Rows, each followed by one of two labels for a hidden trait (new trait and labels in each part)
In the rows, zero is written as 128.
[131 170 142 182 128 123 112 147 160 175 155 131 112 206  81 215 100 146
 131 105 114 122 163 157  75 143 180  97 108 137 114 119 116  76 130 244
 114 120  65 142 115 156 141 133 115 155 195 165 120 180 161 151 108 135
 104 110 129 134 118] -> cj
[106 171 168 152 134  71 115 110 137 110 173 111 134 179 133 162 153 117
 134 114 132 100 112 166 118 126 180 146 100 152 130 120 125  90 143 155
 141 128  88 114 129 138 122 114  94 115 154 192 125 162 133 109 131 140
 130 163 113 139 107] -> sb
[166 180 142 152 134 130 123 101 158 175 150 134 163 162 129 150 149 121
 141 109 103 106 179 145  98 130 143 139 189 172 143 146 119  91 138 234
 121 124 111 123 126 139 137 147 121 152 159 153 126 137 145 132 111 120
 108 147 136 158 138] -> sb
[ 78 164 132 166 148  93 111  86 155  75 140 106 112 167 115 187 150 124
 135 101 147 148 128 177 122 127 199 157  72 118 153 112  87 140 152 123
 166 128  79 130 156 153 139 122 106 113 203 163 108 193 180 144  68 121
 145   9 101 141 114] -> cj
[173 196 110 180 110  73 138 110 154 100 177 106 160 149 137 202 129 143
 143 106 123 119 172 133 139 154 136 164 143 138 108 144 128  87 140 134
 134 154  78 120 128 131 120 117 131 148 121 126  86 175 146 131  41 127
 154 150 138 121 140] -> sb
[139 124  85 166 121 132 143  83 154 145 146 105 129 122 107 190 109 154
 137 110 128 138 133 133  97 156 158 133 217 131 173 111 124 139 152 171
 165 158 144 138 123 115 133 129 101 108 164 140 128 167 173 151  45 105
 121 102 133 168 145] -> cj
[ 83 195  81 153 146  81 123 102 148  86 169 128 125 138 110 166 142 156
 142  94 147 115 105 120 118 149 152 152 101 140 137 142 102 137 132 122
 169 123 141 109 168 153 136 145  96  96 168 161 130 161 151 115  53 128
 132  65 131 122 117] -> cj
[109 117 125 157 131 137 143  90 160 145 118 113 117 133  92 207 103 138
 135 103 134 140 112 137 106 131 184 118 186 140 168 107 109 139 156 204
 159 138 143 144 114 129 135 149  94 104 166 150 130 179 165 147  54 110
 120  35 125 145 135] -> cj
[ 91 180 179 160 155  70  93 103 141  68 235 123 133 197 143 174 174 118
 145 104 142  83  88 176 121 123 224 169  92 202 115 124 122  89 158 134
 164 141  99 103 155 152 122 121  90  91 192 201 131 181 126  58 117 136
 137 213 120 124  80] -> sb
[151 180  60 163 120 114 129 101 169 103 177 109 140 106 139 215 116 157
 139 114 136 133 134 122  99 149 128 152 169 142 132 132 139 114 141 120
 168 153 150 120 154 126 125 119 130  94 160 110 120 169 129 133  37 126
 142 154 125 152 137] -> cj
[113 130 116 151 134 133 144  80 146 146 135 115 129 142 104 179 140 155
 133 109 123 132 124 126 114 143 155 128 196 145 167 123 108 146 155 178
 163 150 144 127 130 135 135 144  95 111 151 138 132 142 162 138  56  91
 123  50 134 154 138] -> cj
[140 178 127 179 122  87 114 131 141 107 159 117 134 141 119 156 125 137
 135 115 132 119 131 129 125 150 143 145 123 110 127 120 126 109 123 146
 150 133 115 118 149 122 135 132 124 124 144 145 122 155 140 124 122 130
 145 135 130 130 124] -> cj
[134 132 126 187 124 105 113 141 161 143 155 133 118 148 109 211  53 130
 143 107 113 136 148 163 116 151 182 120 154 146 127 100 111 104 126 165
 115 135  90 135 121 133 143 134 123 137 185 147 106 181 133 138  58  97
 146  73 130 125 130] -> cj
[147 137 156 157 132  83 130 105 138 135 145 106 126 166 125 162 158 122
 124 116 125 116 119 139 108 131 165 125 166 139 156 116 122 102 144 163
 150 129  90 116 123 128 126 104 110 119 123 182 125 151 148 124 128 118
 129 155 121 160 123] -> sb
[ 99 199 124 174 111 140 133 108 152 141 127 134 156 112  95 183 114 158
 134 113 126 121 134 119  93 162  68 146 192 129 155 135 115 137 133 208
 152 157 118 124 148 140 138 151 120 117 132  75 149 143 170 127  35 106
 118  89 127 160 137] -> cj
[ 99 144 119 171 141 141  94 153 188 157 136 147 116 151  93 219  36 152
 140 101 138 108 129 138  81 119 190 116 127 176 138 129 136  74 140 230
 133 136 144 137 124 129 125 169 113 119 206  47 182 163 141  89  67  92
 114 104 145 117 122] -> cj
[ 93 196 133 152 157  68 127  81 136  87 147 112 135 164  92 153 182 151
 130 103 120  94 105 140 138 146 163 155  97 141 148 123  94 141 133 147
 159 127  83 103 162 154 128 138  81 105 177 155 132 143 164 129 101 121
 120  80 138 131 107] -> sb
[137 145 139 175 141 149 106 123 156 204  94 141 142 154  99 204  55 150
 143 106 126 125 173 150 103 130 149 100 188 171 168 116 112  97 141 240
 130 149 121 141 118 129 134 169 107 136 180  67 158 148 146 114  78  81
 114  58 138 132 142] -> cj
[157 153 153 179 141 131 104 132 132 156 179 145 152 192 121 182 134 152
 139 117 105  99 174 146 108 128 156 125 157 157 121 144 109  89 127 225
 109 123  82 125 123 143 145 158 130 158 170 117 140 125 150 125  92  95
 116 150 137 121 133] -> cj
[158 121  98 156 120 135 132  76 148 148 157 127 148 140 134 186 127 154
 137 102 114 124 137 120 107 139 128 155 226 193 178 125 128 127 161 203
 175 163 161 112 133 120 131 141  97 100 140 105 132 127 129 110  40  64
 132 111 146 161 146] -> sb
[149 163 190 177 135  79 123 123 106 165 202 133 162 230 127 162 158 138
 141 110  93 102 180 176 124 129 174 133 148 166 107 173 100  83 137 240
 104 120  60 127 107 161 133 145 130 165 165 210 125 121 155 150 104 134
 130 133 106 124 124] -> sb
[154 130 145 156 132 117 129 117 137 126 146 115 131 148 133 151 134 124
 129 120 124 114 123 129 115 135 161 125 175 139 152 121 123 116 137 160
 142 131 122 114 126 122 129 121 117 115 132 164 129 137 142 122 129 106
 121 162 135 149 129] -> sb
[169 214 105 154 112  80 141  87 150  89 161 104 165 132 137 203 148 155
 138 111 122 132 169 126 129 146 110 164 157 131 116 157 137  93 144 140
 154 157  85 118 132 130 106 106 137 139 134 100  95 167 137 130  23 143
 152 141 122 133 134] -> sb
[121 179 158 162 141  85 104 112 125  97 186 124 143 179 121 150 152 121
 136 116 123  93 124 172 131 135 188 152 115 144 135 124 113  95 131 187
 134 135  90 113 134 140 133 136  94 128 181 173 137 145 145 120 137 124
 125 167 119 126 109] -> sb
[127 209 127 197 107  84 106 127 164  90 154 127 109 157  95 207  83 115
 141  95 130 146 159 170 124 164 194 157  75 100  99 109  92  84 120 137
 139 131  60 131 136 154 166 138 126 146 176 160  84 222 156 147  84 138
 152  27 120 128 120] -> cj
[149 170 161 174 129  84 112 116 111 114 159 120 154 172 114 144 165 135
 135 118 115 104 147 153 137 132 133 143 148 117 124 141 104 103 126 205
 124 126  85 122 131 130 137 147 121 153 150 144 128 113 152 140 120 124
 139 125 118 127 125] -> sb
[118 120 148 173 132 112 129 113 167 136 158 109 115 154  93 206  90 128
 136 105 127 130 118 143 107 142 202 121 132 136 176  92 101 139 132 218
 124 144 139 131 132 126 136 134 108 109 184 184 132 166 168 134 108  88
 125  66 122 133 126] -> cj
[117 117  72 176 113 157 142  76 163 190 132 121 139  86  98 217  67 152
 148  96 131 137 135 129  98 144 140 144 228 204 177 115 129 132 187 233
 179 162 167 142 113 112 132 164  90  93 167  91 135 171 134 123  13 102
 117  74 139 163 158] -> cj
[103 166 153 169 131  73 102 119 139  83 195 118 124 178 143 157 138 117
 143 112 142  99 112 169 122 129 173 161  97 166 122 130 131  85 147 128
 160 127 105 110 154 132 127 115 103 101 171 186 117 163 112  97 125 140
 150 175 117 128 106] -> sb
[ 76 209 125 153 110 158 135 127 151 161  93 141 145  89  92 195  77 154
 138 108 132 135 132 124  86 147  85 134 178 130 133 137 128 131 143 207
 153 150 124 137 127 148 132 166 113 112 146  30 148 159 160 123   8 132
 119  43 116 151 137] -> cj
[138 140 151 151 129  73 125 106 140 128 131 101 137 158 118 161 156 118
 128 117 114 108 123 150 109 128 164 126 141 138 137 121 129  85 144 179
 134 121  77 120 119 138 112 116  97 123 139 175 122 153 144 126 132 145
 114 139 115 160 116] -> sb
[166 116 113 196 123 110 116 153 171 145 198 142 131 142 150 218  57 139
 160 109 117 113 157 155 122 145 175 137 189 185 118 134 132  76 132 143
 117 134 116 120 125 121 149 132 123 130 160 136 105 176 120 111  42  98
 155 192 151 116 137] -> cj
[127 128 122 152 134 122 137 114 174 126 156 113 107 153 107 202 121 133
 132 107 131 130 102 142  99 128 180 122 132 149 162 109 126 129 152 162
 166 123 134 132 145 127 134 127  93  97 155 178 118 170 150 125 109 104
 127  98 133 147 120] -> cj
[147 125 137 159 147 133  92 130 146 139 196 145 154 161 110 189 125 138
 132 122 100  86 142 156  99 111 163 129 120 184 117 154 133  68 136 217
 116 122 109 117 126 145 128 174 124 133 185 112 180 117 130 104 110 118
 113 225 130 120 121] -> sb
[127 183 174 152 148  70 112  78  92  96 154 111 165 184 120 124 197 126
 135 117 110  96 139 176 152 122 156 160 121 137 138 135  93 115 131 163
 129 132  64 110 127 146 118 153  99 129 161 134 135 107 142 130 109 121
 134 124 108 130 112] -> sb
[109 174 183 147 136  96 125 103 112 127 136 111 131 191 112 143 167 121
 124 118 116 117 137 165 132 149 183 132 106 110 155 100  85 134 129 188
 120 138  80 124 125 151 137 123 109 140 172 185 132 146 176 152 142 113
 116  70 106 134 120] -> cj
[123 180 125 165 130 132  96 143 167 121 149 139 122 147  88 178 102 155
 132 117 123  98 131 127  88 137 144 121 113 134 129 132 127  96 121 220
 131 121  93 126 154 134 133 154 117 134 169  85 157 143 165 122  73 105
 113 114 139 126 125] -> cj
[ 65 222 139 141 144 108 158  68 138 140  90 121 130 157  71 179 157 158
 127 101 120 134 104 130 109 158 151 120 137 109 173 139  60 171 139 177
 156 135 105 136 142 187 136 156  88 132 168 159 137 159 206 171  26 109
 116   1 117 143 133] -> cj
[134 138 135 144 139 100 131  99 161 147 117 110 141 147  99 180 159 117
 119 110  85 102 117 160 101 118 168 125 107 182 138 128 137  76 150 206
 140 117  83 115 116 157 101 145  86 112 134 147 133 153 124 102  88 151
 106 163 125 167 107] -> sb
[158 173 142 201 118  63  96 141 138  87 226 127 145 184 139 160 112 122
 150 108 142  95 132 157 128 140 169 162 128 152 101 148 130  69 133 179
 149 125 119 111 131 120 141 137 114 133 155 179 108 149 118 117 135 139
 158 156 127 119 112] -> sb
[ 99 149 114 183 152  72 104  69 147  62 160 103 119 180 129 193 165 143
 133 108 149 143 138 171 132 128 187 160  98 114 167 113  89 136 147 131
 164 135  83 117 161 142 137 123 104 114 188 152 117 180 188 151  55  94
 151  26 108 142 125] -> cj
[ 87 140 146 169 126 127 109 143 171 127 162 131 110 172  96 205  87 113
 137 101 133 134 124 156  89 144 210 118  95 144 140 101 109 119 134 206
 124 141 128 129 128 143 138 124 118 119 211 182 113 180 130 120 124 115
 132  56 117 123 112] -> cj
[ 89 204 134 157 157  47 126  78 120  66 125  97 156 192 100 148 210 160
 130  81 108  95 133 157 131 125  85 159  92 156 130 148 115 111 143 149
 171 136  58 105 156 139  60 138  85 100 149 122 111 113 134 128  40 156
 147  17 111 151  87] -> sb
[133 179 177 173 134  65 115 103 110 108 177 111 154 196 125 148 170 119
 134 115 120 101 136 175 133 131 175 152 116 135 129 128 108  92 135 189
 124 130  74 120 119 145 127 133 103 141 166 197 123 141 145 135 128 140
 139 143 107 132 111] -> sb
[150 158 144 144 128 129 128 114 140 129 140 123 157 144 123 140 156 135
 132 120 112 114 144 128 123 137 125 139 171 131 144 130 117 132 131 184
 134 138 113 118 142 126 130 133 127 136 140 126 126 117 150 132 122 111
 127 122 133 150 134] -> sb
[162 125 109 170 124  64 110 148 152  90 210 119 149 130 155 156 116 126
 150 112 135  88 123 129 117 116 145 159 156 175 105 162 163  63 145 149
 154 124 148 102 138 102 110 132 117 104 133 137 112 138  90  81 110 143
 155 230 134 127 116] -> sb
[121 181 126 192 116  79  94 150 151  82 211 137 119 161 129 163 100 116
 149 100 148 107 119 159 117 144 178 160 100 149  95 134 136  70 132 151
 162 127 132 116 144 129 141 135 115 122 172 187 105 179 114 109 140 157
 154 142 124 119 105] -> cj
[125 140 130 173 125 106 110 136 145 135 151 142 125 127 110 201  55 130
 142 111 115 139 148 165 115 139 161 129 144 136 122 106 109 119 123 145
 113 138  86 137 123 140 144 161 133 136 177  91 113 162 142 130  27  87
 149  65 120 120 137] -> cj
[ 75 227  72 154 128  82 145  80 133 112 112 101 145 135  93 203 165 160
 128 104 133 150 134 128 102 166  97 143  97  87 132 124  83 147 133 135
 157 144  92 131 153 172 132 127 121 118 173 146 119 186 173 170  37 147
 125   1 102 149 132] -> cj
[ 96 116  62 171 132 103 132 109 163 106 163 112 116 109 109 211  92 147
 143 108 138 137 116 147 105 143 183 139 159 125 148 120 117 131 143 132
 154 135 149 128 150 132 138 150 116 100 191 156 128 194 162 157  32 110
 127  70 117 145 135] -> cj
